Here is a tiny trained network, its code and every weight. The questions are about switching its units off for an input and a target symbol, where a switched-off unit gives its printed mean instead of its output.

import numpy as np


def w(rows, s, z=0):
    codes = np.array(rows[::2]) - 128.0
    scale = np.full(codes.shape[1], s)
    scale[-1] = z or s
    return codes * scale


def f(y):
    return np.maximum(y, 0)


def softmax(a):
    e = np.exp(a - a.max(-1, keepdims=True))
    return e / e.sum(-1, keepdims=True)


def log_softmax(a):
    a = a - a.max(-1, keepdims=True)
    return a - np.log(np.exp(a).sum(-1, keepdims=True))


def net(x, mask):
    ids = ['Θαδζημξφ'.index(c) for c in x.split()]
    T = len(ids)
    res = E[ids] + P[:T]
    q, k, v = (res @ M[0].T for M in (Q, K, V))
    z = softmax(np.where(np.tri(T) > 0, q @ k.T / 3**0.5, -1e9)) @ v
    res = res + np.where(mask[0], z, O[0][:, -1]) @ O[0][:, :-1]
    y = f(res @ A[0][:, :-1].T + A[0][:, -1])
    res = res + np.where(mask[1:17], y, B[0][:, -1]) @ B[0][:, :-1]
    return log_softmax(res[-1] @ U[:, :-1].T + U[:, -1])


Q, K, V, O, A, B = {}, {}, {}, {}, {}, {}
E = w([
[123,76,228,84,37,161,124,142,148,117],'Θ',
[113,208,168,123,79,71,178,117,172,133],'α',
[197,100,193,53,83,48,204,241,158,152],'δ',
[117,78,37,62,162,60,169,138,109,140],'ζ',
[197,146,56,149,35,163,149,85,142,201],'η',
[177,193,113,164,78,174,240,233,121,116],'μ',
[159,53,128,13,70,161,198,63,7,105],'ξ',
[20,130,140,153,79,93,46,64,172,176],'φ',
],0.015)
P = w([
[191,139,125,79,42,207,1,174,119,141],'0',
[160,169,226,139,129,145,135,150,94,162],'1',
[128,138,191,125,127,123,183,120,117,156],'2',
[130,128,165,123,119,101,172,104,145,154],'3',
[121,123,153,112,116,95,166,95,155,157],'4',
[113,111,125,119,93,83,159,75,164,157],'5',
[113,106,125,103,91,67,164,71,168,159],'6',
[106,98,118,89,92,62,156,48,168,153],'7',
[106,97,117,90,86,58,167,38,176,156],'8',
],0.0077)
Q[0] = w([
[136,78,110,101,112,54,209,185,120,158],'h0',
[125,101,183,44,27,87,188,134,118,254],'h0',
[163,126,68,141,223,171,67,120,120,14],'h0',
],0.0091)
K[0] = w([
[133,178,135,120,61,148,84,182,132,143],'h0',
[164,181,66,43,35,146,19,161,150,121],'h0',
[146,98,179,245,214,126,254,71,118,182],'h0',
],0.0096)
V[0] = w([
[110,141,253,90,124,109,114,54,167,110],'h0',
[107,195,96,210,84,129,129,82,161,176],'h0',
[124,61,92,93,112,194,92,27,74,169],'h0',
],0.0069)
O[0] = w([
[84,202,81,76,148,198,180,125,206,156,99],'h0',
[103,229,95,90,57,114,90,172,73,163,224],'h0',
[197,181,109,122,121,94,61,125,191,2,249],'h0',
],0.0095,0.0016)
A[0] = w([
[146,57,62,136,158,149,62,145,133,164,139],'n0',
[99,129,116,180,78,52,139,166,44,170,98],'n1',
[109,148,203,219,153,123,171,169,120,106,108],'n2',
[118,101,138,62,187,210,199,111,110,165,178],'n3',
[121,174,111,130,87,174,93,180,114,108,147],'n4',
[181,85,127,86,124,130,171,207,107,108,29],'n5',
[98,185,105,53,124,142,110,185,89,234,124],'n6',
[145,122,221,144,104,220,98,181,159,131,1],'n7',
[120,93,133,156,125,133,112,151,68,193,177],'n8',
[85,35,173,186,188,133,198,126,118,167,107],'n9',
[218,136,118,206,150,167,106,78,154,142,83],'n10',
[198,116,151,125,136,125,54,143,133,46,14],'n11',
[196,166,143,137,111,148,149,188,111,144,34],'n12',
[140,154,78,254,84,177,104,137,164,141,217],'n13',
[132,84,72,93,106,114,179,79,61,105,217],'n14',
[80,148,91,128,158,23,129,69,173,173,43],'n15',
],0.0082,0.003)
B[0] = w([
[141,133,170,120,179,68,172,154,113,174,137],'n0',
[106,146,117,127,181,254,67,99,141,83,236],'n1',
[184,169,135,149,142,110,103,65,217,130,169],'n2',
[184,127,91,97,94,173,97,192,80,122,198],'n3',
[86,118,92,189,99,167,149,98,215,119,188],'n4',
[151,65,210,180,159,152,108,120,92,79,181],'n5',
[115,116,121,84,198,57,115,46,139,170,254],'n6',
[95,78,50,255,97,102,248,158,148,143,156],'n7',
[36,93,81,91,168,137,82,132,189,149,192],'n8',
[27,194,101,152,62,49,140,149,136,79,177],'n9',
[75,122,86,87,147,143,119,122,125,236,163],'n10',
[49,141,24,90,136,115,144,199,33,191,204],'n11',
[186,116,187,119,115,119,149,70,112,153,188],'n12',
[161,94,188,82,169,168,70,162,143,145,193],'n13',
[142,195,152,150,124,119,94,114,189,87,205],'n14',
[202,92,195,162,142,235,151,249,87,109,191],'n15',
],0.0068,0.009)
U = w([
[175,112,160,135,152,236,174,162,154,99,202],'Θ',
[129,122,135,72,145,151,139,135,95,228,170],'α',
[76,85,114,133,56,127,187,173,114,141,4],'δ',
[195,50,228,114,149,39,109,136,103,159,194],'ζ',
[152,171,161,83,80,181,93,177,19,92,108],'η',
[58,98,192,135,192,176,45,129,164,97,79],'μ',
[98,126,54,108,254,114,127,196,125,84,111],'ξ',
[114,204,159,112,144,63,117,79,210,100,164],'φ',
],0.0068,0.0024)

Each question gives the input, a string of symbols that net reads in full, and the target symbol t.
The units are the heads (3 rows each of Q, K, V and O) and the neurons (one row each of A and B). Each row of codes is followed by its name. A weight is (code - 128) times the scale printed after its matrix; where a second scale follows, it is the last column's (O, A, B and U).
mask holds one flag per unit, heads first, then neurons. A switched-off unit (its flag False) gives its mean, the last column of its rows in O or B, instead of its output. The means were averaged over made-up inputs and are rounded, as every weight is.
A unit's drop is (log p(t) with every unit on - log p(t) with that unit switched off) / (log p(t) with every unit on - log p(t) with every unit switched off).
The circuit of an input: a set's keep is (log p(t) with only the set's units on - log p(t) with every unit switched off) / (log p(t) with every unit on - log p(t) with every unit switched off). Starting from the 12 units with the biggest drops (on a tie, the unit counted first), units are removed one at a time, each time the one whose removal leaves the highest keep (on an exact tie, the one counted first), for as long as the keep stays at least 0.8.
circuit, biggest first: the units of the circuit, biggest drop first
most important unit: the unit with the biggest drop
top k neurons: the k neurons with the biggest drops, biggest first
drop of u: that unit's drop, to one decimal
input ξ Θ ξ α ξ η, target ξ: circuit, biggest first -> [h0 n11]
input ζ φ δ ζ α δ δ α Θ, target ζ: circuit, biggest first -> [h0]
input φ η Θ δ ξ μ, target φ: circuit, biggest first -> [h0 n15]
input Θ μ α φ α α η, target Θ: circuit, biggest first -> [h0 n6]
input μ μ μ η δ, target μ: top 2 neurons -> [n1 n8]
input δ ζ ξ α, target δ: circuit, biggest first -> [h0 n9]
input η μ δ α Θ, target δ: top 2 neurons -> [n7 n11]
input δ μ φ α μ μ μ δ α, target δ: circuit, biggest first -> [h0 n9 n6]
input ξ α α μ α φ α ξ α, target ξ: circuit, biggest first -> [h0 n11 n15]
input μ η Θ ζ ζ ζ, target μ: circuit, biggest first -> [h0 n1 n14]
input ζ δ α ξ α μ φ, target ζ: circuit, biggest first -> [h0 n1]
input ζ η μ ξ α η α ζ, target ζ: circuit, biggest first -> [h0 n8]
input μ ξ ζ α ζ μ μ η, target μ: circuit, biggest first -> [h0 n1 n8 n14]
input Θ μ δ α ζ δ α, target Θ: most important unit -> n15
input η α η ξ ξ α φ, target η: top 2 neurons -> [n15 n6]
input η α μ Θ ζ Θ δ α δ, target η: circuit, biggest first -> [h0 n6]
input Θ α δ μ ζ, target Θ: circuit, biggest first -> [h0 n15 n6]
input μ ξ ξ, target μ: top 3 neurons -> [n8 n1 n14]
input μ Θ μ η α μ μ φ α, target μ: top 3 neurons -> [n1 n8 n15]
input η α η η δ Θ, target η: circuit, biggest first -> [h0]
input α δ μ μ μ, target α: top 2 neurons -> [n6 n15]
input ξ μ μ α α α η μ δ, target ξ: top 2 neurons -> [n11 n12]
input δ α η, target δ: top 3 neurons -> [n9 n6 n1]
input φ ζ α φ ζ ξ, target φ: top 3 neurons -> [n14 n15 n11]
input η α ζ μ φ ξ, target η: drop of h0 -> 0.3
input ξ μ Θ α φ, target ξ: drop of h0 -> 1.2
input φ α α η, target φ: drop of n6 -> 0.1
input ζ ζ μ, target ζ: drop of n0 -> 0.0
